Below are the code and all the weights of a small trained network. Each question names an input and a class and asks about switching units off, where a switched-off unit gives its printed mean instead of its output.

import numpy as np


def w(rows, s, z=0):
    codes = np.array(rows[::2]) - 128.0
    scale = np.full(codes.shape[1], s)
    scale[-1] = z or s
    return codes * scale


def f(y):
    return np.maximum(y, 0)


def log_softmax(a):
    a = a - a.max(-1, keepdims=True)
    return a - np.log(np.exp(a).sum(-1, keepdims=True))


def net(x, mask):
    res = np.array(x, float).reshape(1, 6) / 4 @ E
    y = f(res @ A[0][:, :-1].T + A[0][:, -1])
    res = res + np.where(mask, y, B[0][:, -1]) @ B[0][:, :-1]
    return log_softmax(res[-1] @ U[:, :-1].T + U[:, -1])


A, B = {}, {}
E = w([
[86,158,6,224,139,137,143,108],'x0',
[128,123,121,124,125,132,126,131],'x1',
[180,184,145,139,176,240,115,137],'x2',
[172,143,131,169,87,108,185,223],'x3',
[131,131,127,128,123,127,128,124],'x4',
[127,126,128,127,129,130,129,130],'x5',
],0.018)
A[0] = w([
[174,129,135,127,146,137,143,129,63],'n0',
[58,111,101,153,136,114,113,112,180],'n1',
[159,136,165,95,145,163,135,129,89],'n2',
[153,153,117,165,174,188,118,140,62],'n3',
[112,168,125,162,123,173,105,135,54],'n4',
[123,98,159,94,106,88,146,125,163],'n5',
[156,145,115,148,166,154,150,112,68],'n6',
[144,154,118,158,136,158,122,114,43],'n7',
[132,117,116,123,87,150,120,120,78],'n8',
[133,101,157,108,146,143,104,76,206],'n9',
[122,136,129,100,164,149,121,108,177],'n10',
[135,161,74,179,151,135,113,124,64],'n11',
[143,141,139,102,156,154,111,122,153],'n12',
[133,131,125,133,128,122,109,133,92],'n13',
[206,147,175,79,164,171,112,142,130],'n14',
[109,149,134,160,124,150,139,123,38],'n15',
[135,80,180,57,84,78,118,137,246],'n16',
[120,111,164,95,102,91,121,138,136],'n17',
[171,134,165,100,133,177,105,157,79],'n18',
[140,144,118,136,140,127,117,132,40],'n19',
[101,126,126,114,133,142,138,150,90],'n20',
[129,127,142,97,148,159,105,97,191],'n21',
[183,141,181,98,146,181,94,152,122],'n22',
[112,131,110,145,116,80,174,146,28],'n23',
[32,116,64,177,80,74,146,115,116],'n24',
[101,105,143,75,103,38,126,135,234],'n25',
[135,112,170,107,101,109,114,139,147],'n26',
[139,172,94,186,155,201,128,118,12],'n27',
[201,137,149,136,82,153,125,158,45],'n28',
[193,149,131,173,76,105,220,252,137],'n29',
[86,126,105,114,122,128,107,119,172],'n30',
[99,118,125,102,139,149,115,60,254],'n31',
[128,134,145,127,128,106,120,121,82],'n32',
[163,120,167,144,122,122,140,156,60],'n33',
],0.015,0.0072)
B[0] = w([
[140,128,140,106,116,139,132,120,149],'n0',
[109,148,119,152,130,124,156,83,194],'n1',
[119,137,138,149,106,109,122,138,182],'n2',
[137,128,119,93,145,154,108,131,188],'n3',
[133,120,115,112,147,144,120,139,163],'n4',
[133,131,104,123,148,147,123,139,190],'n5',
[118,111,110,104,136,137,118,141,161],'n6',
[134,121,118,121,140,146,122,150,157],'n7',
[128,129,134,131,138,124,130,131,128],'n8',
[98,146,119,127,118,121,106,137,199],'n9',
[96,132,124,109,128,115,110,134,175],'n10',
[131,125,91,142,159,144,128,138,183],'n11',
[93,137,150,120,115,128,102,142,174],'n12',
[134,130,125,128,129,123,124,125,128],'n13',
[121,148,180,131,91,83,135,126,226],'n14',
[126,117,119,130,137,133,132,132,143],'n15',
[134,116,97,93,182,192,81,143,247],'n16',
[137,125,105,109,158,138,128,143,186],'n17',
[140,138,151,137,98,108,142,101,194],'n18',
[132,123,123,128,130,128,127,138,133],'n19',
[128,137,129,121,135,122,137,126,128],'n20',
[103,143,134,128,126,117,97,136,189],'n21',
[124,140,171,140,94,98,132,109,217],'n22',
[127,112,103,150,115,114,132,156,159],'n23',
[117,133,160,172,83,77,173,114,228],'n24',
[138,114,81,144,176,164,118,124,227],'n25',
[136,118,115,98,134,152,118,124,182],'n26',
[143,101,90,98,184,183,105,147,199],'n27',
[157,120,142,116,122,135,139,125,177],'n28',
[248,79,134,140,114,122,169,197,251],'n29',
[105,138,128,141,142,125,139,109,169],'n30',
[71,148,123,121,133,130,125,88,214],'n31',
[128,133,115,122,133,123,131,132,137],'n32',
[160,121,134,111,119,130,137,130,161],'n33',
],0.018,0.026)
U = w([
[49,154,93,94,230,203,65,107,251],'0',
[198,80,102,102,184,198,127,202,69],'1',
[36,159,122,202,108,63,186,26,163],'2',
[148,95,119,245,52,39,194,177,48],'3',
[42,184,229,101,56,93,69,107,153],'4',
[193,127,254,109,30,98,148,162,23],'5',
],0.0085,0.003)

Each question gives the input, the list of numbers given to net, and the class t.
The units are the neurons (one row each of A and B). Each row of codes is followed by its name. A weight is (code - 128) times the scale printed after its matrix; where a second scale follows, it is the last column's (A, B and U).
mask holds one flag per neuron, in row order. A switched-off neuron (its flag False) gives its mean, the last column of its row in B, instead of its output. The means were averaged over made-up inputs and are rounded, as every weight is.
A unit's drop is (log p(t) with every unit on - log p(t) with that unit switched off) / (log p(t) with every unit on - log p(t) with every unit switched off).
The circuit of an input: a set's keep is (log p(t) with only the set's units on - log p(t) with every unit switched off) / (log p(t) with every unit on - log p(t) with every unit switched off). Starting from the 12 units with the biggest drops (on a tie, the unit counted first), units are removed one at a time, each time the one whose removal leaves the highest keep (on an exact tie, the one counted first), for as long as the keep stays at least 0.8.
circuit, biggest first: the units of the circuit, biggest drop first
unit that matters most: the unit with the biggest drop
top k neurons: the k neurons with the biggest drops, biggest first
drop when u is switched off: that unit's drop, to one decimal
input [8,6,-1,8,0,8], class 3: circuit, biggest first -> [n24]
input [4,6,-7,0,7,-4], class 2: top 2 neurons -> [n29, n1]
input [4,5,0,8,-7,5], class 3: top 3 neurons -> [n16, n24, n25]
input [0,8,3,1,-5,0], class 5: top 2 neurons -> [n16, n25]
input [0,5,7,4,3,5], class 5: top 2 neurons -> [n16, n14]
input [0,-8,-4,-4,2,0], class 0: top 2 neurons -> [n14, n22]
input [1,2,-1,6,-6,6], class 3: top 2 neurons -> [n16, n27]
input [4,6,1,-1,-5,-2], class 0: top 2 neurons -> [n29, n14]
input [6,-5,0,2,8,-6], class 3: top 2 neurons -> [n24, n16]
input [-5,2,1,2,4,3], class 5: top 3 neurons -> [n14, n27, n22]
input [6,1,0,-6,6,8], class 2: top 2 neurons -> [n24, n16]
input [1,-6,0,4,6,6], class 3: drop when n27 is switched off -> 0.3
input [3,6,7,-1,-7,6], class 0: drop when n29 is switched off -> 1.8
input [0,-5,8,-2,-5,-3], class 4: drop when n14 is switched off -> 0.3
input [-3,5,1,-6,5,-2], class 4: unit that matters most -> n27
